Each row is followed by one of two labels, saying whether the row has a hidden trait. Each part has a new trait and two new labels.
-11	-7	-10	-13	4	-5	-8	-9	7	5	-2	8	14	18	-2	-8	-1	-2	3	0	-17	14	4	-4	-2	0	12	2	5	6	0	-5	11 -> <13>
-21	-16	-12	-17	-12	-2	-4	4	12	-5	23	-4	27	23	11	-2	25	-18	-1	5	-48	-10	-10	-8	4	21	26	25	-3	-15	21	4	24 -> <13>
14	-4	10	-28	-17	-12	27	29	-1	-12	32	-6	23	-32	8	13	12	4	-11	13	-32	-56	-15	-1	-9	20	-4	25	9	-22	12	0	35 -> <13>
2	-4	1	-24	-4	-12	5	7	-1	-4	15	-5	24	-22	6	3	9	0	-3	11	-22	-24	-6	-2	-11	10	-1	15	12	-9	-4	-2	23 -> <13>
4	-3	5	-1	-15	4	10	18	1	-10	19	-9	0	-3	9	11	12	-5	-5	2	-14	-30	-11	-1	5	14	4	17	-7	-18	14	10	1 -> <7>
-13	-5	-6	-33	19	-14	-3	-14	7	17	-14	25	19	18	-27	-20	-24	26	2	-6	-11	40	4	2	-7	-10	9	-20	12	29	9	-29	28 -> <13>
-7	-12	-14	-3	2	1	-2	-2	9	0	6	11	9	25	5	0	2	-9	2	-1	-29	2	4	-6	3	7	9	8	0	-2	16	3	24 -> <13>
-11	-14	-16	8	2	7	-3	-1	12	0	3	18	-1	34	-4	-3	-2	-7	2	-10	-33	15	4	-8	11	6	16	3	-6	1	29	3	19 -> <7>
-20	-16	-20	-2	-3	4	-17	-13	11	0	7	0	15	38	13	-5	18	-23	6	4	-31	18	4	-9	5	12	23	15	-4	-7	4	8	8 -> <7>
13	-4	-13	8	13	-2	2	-5	-1	-3	-7	17	3	9	7	9	-14	-5	3	7	-15	-11	21	-7	-14	-3	-17	3	15	0	-11	9	27 -> <13>
-13	-3	3	-16	-8	-5	-12	-5	-1	0	10	-20	16	-18	8	-7	19	-7	2	9	-2	-1	-9	1	-2	6	10	11	-1	-6	-16	0	-11 -> <7>
0	-14	-14	5	2	1	10	9	10	-2	6	20	3	34	-5	5	-9	-4	-2	-7	-41	-6	3	-7	5	10	6	5	-2	-2	34	2	35 -> <13>
4	-4	-24	28	23	5	-13	-29	0	5	-24	15	-6	27	12	2	-17	-16	13	6	4	24	34	-9	-9	-13	-14	-7	10	10	-26	13	10 -> <7>
-10	-2	1	-4	-1	0	-16	-11	-1	2	-1	-11	4	-5	5	-6	10	-7	4	4	10	13	-2	0	1	-5	6	1	-1	0	-17	1	-13 -> <13>
-18	-11	-5	-13	-5	1	-5	2	12	4	7	8	8	29	-11	-10	6	2	0	-10	-23	17	-12	-1	10	7	23	1	-8	5	30	-10	8 -> <13>
-18	-11	-17	26	1	19	-19	-13	12	2	-5	7	-16	61	1	-5	4	-20	7	-13	-9	31	2	-7	18	2	19	-2	-19	-2	21	8	-13 -> <13>
-6	-12	-15	-1	1	0	0	-4	8	-1	4	7	11	26	5	0	6	-13	3	3	-29	-1	8	-6	1	9	10	10	2	-4	17	5	22 -> <13>
-15	-5	-6	-19	7	-6	-5	-7	8	9	-3	12	11	20	-12	-10	-5	8	1	-6	-13	21	-1	0	0	-1	12	-7	3	14	9	-13	15 -> <7>
-6	-9	-8	-4	-2	0	-2	-1	6	0	5	4	8	16	1	-1	3	-5	1	1	-19	1	0	-4	2	6	9	6	1	-1	14	1	11 -> <13>
-9	-19	-22	54	-3	28	-7	-4	15	-7	1	15	-25	63	9	8	5	-34	5	-14	-33	11	10	-14	25	14	18	8	-23	-8	43	27	7 -> <13>
-3	9	16	-10	-7	-2	-1	6	-2	3	0	-13	-4	-23	-11	-6	5	13	-4	-7	25	4	-16	8	5	-3	4	-8	-8	2	-1	-12	-27 -> <7>
-33	-3	3	-30	-7	-4	-23	-12	8	8	6	-15	19	2	-5	-23	25	-2	3	-1	4	31	-18	3	8	4	33	3	-4	5	-3	-14	-16 -> <7>
-2	-14	-11	4	-4	6	14	16	14	-4	11	22	-1	48	-10	3	-5	1	-5	-13	-43	-8	-5	-7	13	12	13	5	-8	-2	48	-1	32 -> <13>
-1	-4	5	-34	-2	-12	15	12	4	2	11	8	20	-6	-13	-4	-4	17	-7	-2	-22	-14	-12	1	-4	6	6	3	5	2	18	-16	30 -> <7>
-9	-8	-10	-1	3	2	-3	-3	8	2	2	8	5	26	-2	-4	1	-5	2	-4	-18	12	0	-3	5	5	10	2	-2	2	15	0	13 -> <13>
-26	-6	-12	1	9	0	-26	-24	8	13	-12	4	10	28	-6	-18	3	-3	9	-5	-4	48	5	0	5	-7	24	-8	-2	16	-6	-8	-3 -> <13>
-9	6	2	-7	0	-5	-19	-17	-7	1	-2	-24	13	-33	19	-4	19	-16	7	17	18	8	4	1	-10	-4	0	9	7	-5	-44	7	-22 -> <13>
-7	-10	-8	-11	5	-5	6	2	9	4	1	22	11	29	-14	-5	-10	11	-1	-5	-30	8	1	-4	0	3	7	0	2	9	24	-11	31 -> <7>
4	-9	-9	8	-1	4	10	9	5	-4	6	15	-2	27	0	7	-5	-2	-3	-6	-26	-8	1	-6	5	7	3	4	-3	-4	22	4	16 -> <13>
4	-2	0	-3	-3	-3	5	5	-1	-3	7	-3	7	-7	5	5	4	-3	-2	5	-10	-15	-1	-1	-3	6	-1	8	4	-7	-2	3	9 -> <7>
-8	-3	3	-8	-12	-2	-6	3	1	-4	14	-16	10	-9	9	-1	19	-10	0	7	-10	-8	-10	0	1	12	8	13	-2	-11	-6	2	-10 -> <7>
-7	-4	-4	-23	3	-10	2	-2	4	3	5	5	21	-4	-5	-6	-1	6	0	3	-19	3	-1	-1	-6	3	5	3	10	4	-1	-10	21 -> <13>
-15	-7	-5	-7	-2	1	-7	-2	9	3	3	7	2	25	-7	-8	4	-2	2	-9	-13	22	-5	-1	11	3	17	-3	-8	4	18	-2	-1 -> <13>
-2	-10	-11	27	-6	14	3	7	8	-7	9	7	-13	41	7	10	3	-16	0	-6	-19	-7	1	-7	14	10	8	6	-12	-11	23	14	7 -> <13>
5	-6	-8	1	1	-2	9	5	3	-4	7	9	7	9	5	6	-1	-3	-1	3	-23	-13	5	-5	-4	6	-2	8	7	-4	4	5	22 -> <13>
-3	-11	-11	1	3	3	7	3	10	1	2	18	3	36	-6	1	-7	0	-1	-8	-25	4	2	-5	6	5	9	4	-4	1	34	0	26 -> <13>
-7	-10	-9	-13	7	-4	6	1	9	5	-1	20	11	29	-13	-5	-11	8	-1	-9	-25	12	2	-4	1	3	8	-4	3	10	23	-10	30 -> <13>
-16	-9	-4	-39	12	-15	3	-1	13	15	-4	29	24	24	-31	-20	-17	28	-2	-15	-23	33	-6	2	1	-3	17	-16	7	24	27	-32	37 -> <13>
-6	4	15	-10	-16	-1	3	16	1	-2	15	-15	1	-15	-5	-4	16	7	-7	-4	5	-10	-23	6	10	7	13	4	-11	-7	15	-7	-15 -> <13>
-5	-6	-7	-25	6	-13	1	-6	3	3	5	7	22	0	3	-4	1	-2	2	7	-20	0	6	-4	-8	3	3	7	12	2	-6	-4	24 -> <7>
-14	-9	-14	-6	10	-1	-11	-15	9	9	-11	13	11	43	-9	-12	-4	-1	5	-7	-13	34	6	-3	3	-3	15	-8	1	14	7	-8	14 -> <13>
-31	-9	-5	-20	-9	0	-19	-10	10	5	7	-8	16	17	-1	-16	21	-9	4	-2	-20	27	-13	-1	12	9	33	7	-9	0	12	-7	-9 -> <13>
2	-19	-19	-24	10	-10	26	12	16	4	6	46	20	45	-23	-1	-21	21	-6	-12	-60	-4	3	-6	-4	9	4	-2	10	12	47	-16	63 -> <7>
1	1	10	-6	-16	-3	4	12	-3	-7	16	-17	6	-22	11	5	17	-6	-4	8	-6	-25	-12	1	0	10	1	14	-3	-16	1	3	-6 -> <13>
9	-8	-14	22	-4	9	7	7	3	-12	10	10	-5	18	15	16	2	-19	0	5	-27	-27	9	-9	4	12	-4	17	-1	-16	14	19	17 -> <7>
2	5	9	-10	-2	-4	4	3	-1	3	-1	-2	2	-13	-12	-6	-2	13	-3	-4	7	2	-9	5	-2	-4	2	-7	-1	6	2	-10	-6 -> <13>
-8	-13	-13	9	-2	7	-5	6	12	-1	6	14	-2	43	-3	1	0	-24	0	-9	-26	9	-1	-6	12	8	13	6	-9	-1	32	1	22 -> <7>
-2	-2	9	-29	-13	-12	7	15	0	-6	23	-13	21	-31	9	1	17	0	-6	11	-21	-29	-15	2	-6	14	4	18	3	-14	0	-2	10 -> <13>
-5	-5	1	-29	-4	-13	3	9	4	0	13	2	23	-7	-2	-3	7	7	-4	5	-25	-9	-9	0	-4	10	7	9	9	-4	7	-10	23 -> <13>
-25	-5	-7	3	0	6	-26	-19	5	7	-6	-10	1	25	3	-14	14	-12	8	-3	6	37	-1	-1	10	-2	23	-2	-10	5	-7	0	-23 -> <13>
-5	-7	-1	-9	-5	-1	7	10	7	-1	11	7	6	18	-5	-1	2	1	-4	-4	-30	-5	-8	-1	6	8	12	6	-3	-5	25	-2	15 -> <13>
-24	-5	-6	-18	3	-9	-20	-15	5	9	0	-2	23	3	4	-18	12	-3	6	3	-9	31	-3	0	-2	1	19	1	4	8	-15	-11	2 -> <13>
4	-3	15	-33	-20	-12	24	33	0	-8	30	-4	19	-23	-8	5	10	16	-14	1	-29	-44	-27	4	-1	17	6	19	1	-15	32	-12	25 -> <13>
-1	-3	-7	8	0	2	-8	-7	-1	-5	2	-4	5	3	15	4	10	-17	4	8	-5	-5	8	-5	-2	4	-3	10	2	-9	-9	13	2 -> <7>
0	-5	-4	-10	-3	-5	4	2	-1	-3	12	-2	16	-7	10	2	9	-6	0	9	-21	-18	1	-3	-6	9	1	14	7	-8	-4	2	17 -> <13>
-16	2	10	-24	-15	-6	-7	5	2	0	13	-21	16	-24	1	-9	23	-1	-2	4	1	0	-21	5	3	8	18	9	-4	-6	-3	-8	-13 -> <13>
-2	-15	-13	46	-10	24	7	16	14	-8	7	17	-32	63	-4	9	1	-16	-2	-21	-26	0	-3	-8	28	13	16	3	-28	-10	63	16	3 -> <13>
-8	-10	-19	26	1	15	-7	-4	9	-3	0	11	-12	46	5	4	2	-19	4	-7	-16	9	8	-9	12	6	11	5	-11	-3	25	13	7 -> <13>
-32	-14	1	-21	-17	4	-5	14	18	2	19	2	8	39	-16	-13	20	0	-4	-19	-34	16	-29	0	25	17	42	5	-23	-1	50	-14	3 -> <13>
-21	-5	-2	-21	0	-5	-11	-8	7	8	0	1	14	11	-9	-15	7	3	3	-4	-11	25	-6	1	4	1	20	-3	-2	9	5	-12	0 -> <13>
-19	-7	-7	1	-4	3	-17	-8	6	1	5	-8	9	16	8	-8	16	-12	5	2	-13	17	-3	-3	9	6	18	7	-5	-3	0	4	-6 -> <7>
0	-8	-6	-6	-5	-4	5	4	3	-6	13	2	14	1	10	6	10	-10	-1	10	-25	-18	0	-5	-4	11	0	18	5	-13	6	7	19 -> <13>
-22	-3	-10	-24	21	-12	-17	-26	7	19	-22	18	15	20	-19	-24	-16	17	7	-6	-2	52	10	1	-5	-15	12	-19	11	31	-18	-25	12 -> <13>
-19	-11	-17	5	5	8	-14	-12	12	7	-7	16	-3	52	-8	-11	-2	-10	5	-12	-19	36	2	-6	14	1	21	-6	-10	10	23	-2	6 -> <7>
20	-15	-19	14	7	4	23	12	9	-7	6	31	-2	41	-2	14	-20	-3	-3	-6	-46	-18	15	-11	0	10	-8	7	4	-6	37	9	54 -> <13>
7	-11	-4	-25	1	-9	25	20	9	0	11	28	15	13	-16	3	-15	16	-8	-6	-41	-18	-5	-2	-5	10	1	3	8	1	37	-12	51 -> <7>
-16	-3	-6	-3	-4	0	-23	-17	1	0	5	-21	14	-8	19	-5	23	-22	7	12	-2	6	3	-3	0	5	11	14	0	-8	-25	9	-16 -> <13>
9	-2	2	-11	-2	-5	15	16	3	-6	9	5	7	-12	-2	2	-2	6	-5	2	-14	-24	-3	0	-5	5	-6	6	7	-5	11	-2	18 -> <13>
5	-6	2	-38	3	-21	20	13	0	1	10	12	31	-23	-8	0	-10	19	-7	8	-28	-26	-3	1	-16	6	-5	6	19	2	5	-16	42 -> <13>
11	-12	-7	-5	-5	-2	26	25	9	-9	20	21	8	16	-2	13	-6	2	-9	-3	-50	-37	-3	-6	0	17	0	15	4	-11	38	2	48 -> <13>
0	-5	0	-17	-4	-7	10	12	3	-2	13	5	16	-5	-2	1	2	4	-5	3	-25	-16	-7	-1	-4	10	2	10	6	-3	10	-4	25 -> <13>
13	-4	-3	-18	9	-9	23	12	2	-1	3	22	13	-4	-9	6	-19	15	-5	1	-25	-17	5	-2	-12	3	-10	1	15	4	11	-6	42 -> <13>
11	-11	-6	16	-9	10	20	24	11	-11	16	19	-12	37	-4	13	-4	-3	-7	-13	-36	-26	-8	-6	13	15	6	8	-14	-10	56	8	23 -> <7>
1	-3	-5	25	-6	14	0	7	3	-7	5	-3	-17	19	8	9	7	-15	0	-5	-8	-8	0	-4	13	5	1	5	-15	-10	18	15	-12 -> <13>
-19	-7	-7	13	-10	12	-17	-4	8	-1	4	-7	-8	40	3	-5	19	-18	4	-6	-8	19	-8	-3	20	8	25	5	-18	-5	17	5	-37 -> <13>
11	-8	-1	-18	1	-8	29	20	5	-2	10	24	11	10	-15	4	-19	19	-9	-6	-39	-23	-3	-2	-5	8	-3	4	7	2	33	-11	47 -> <13>
-7	1	-6	-10	12	-7	-13	-19	-1	8	-9	0	11	-8	2	-8	-2	-2	6	7	7	16	10	-1	-8	-7	0	-4	10	9	-21	-3	1 -> <13>
-18	-9	-3	3	-18	8	-10	5	10	-5	16	-10	3	24	4	-3	25	-17	-1	-5	-20	3	-15	-2	18	15	27	13	-18	-11	29	6	-9 -> <13>
0	-9	-11	-3	12	-1	11	3	8	6	-6	32	0	37	-20	-2	-25	16	-1	-15	-24	12	5	-3	1	-2	1	-11	3	14	27	-12	32 -> <13>
-18	-18	-20	-6	-3	1	-6	-2	15	-2	12	12	17	43	7	-2	11	-16	3	-1	-50	9	2	-10	5	15	20	15	-1	-4	18	3	31 -> <13>
-6	-4	-10	10	-1	2	-11	-12	1	-3	3	-7	7	4	19	3	13	-19	6	10	-7	1	8	-5	-2	5	0	13	2	-8	-17	12	-1 -> <13>
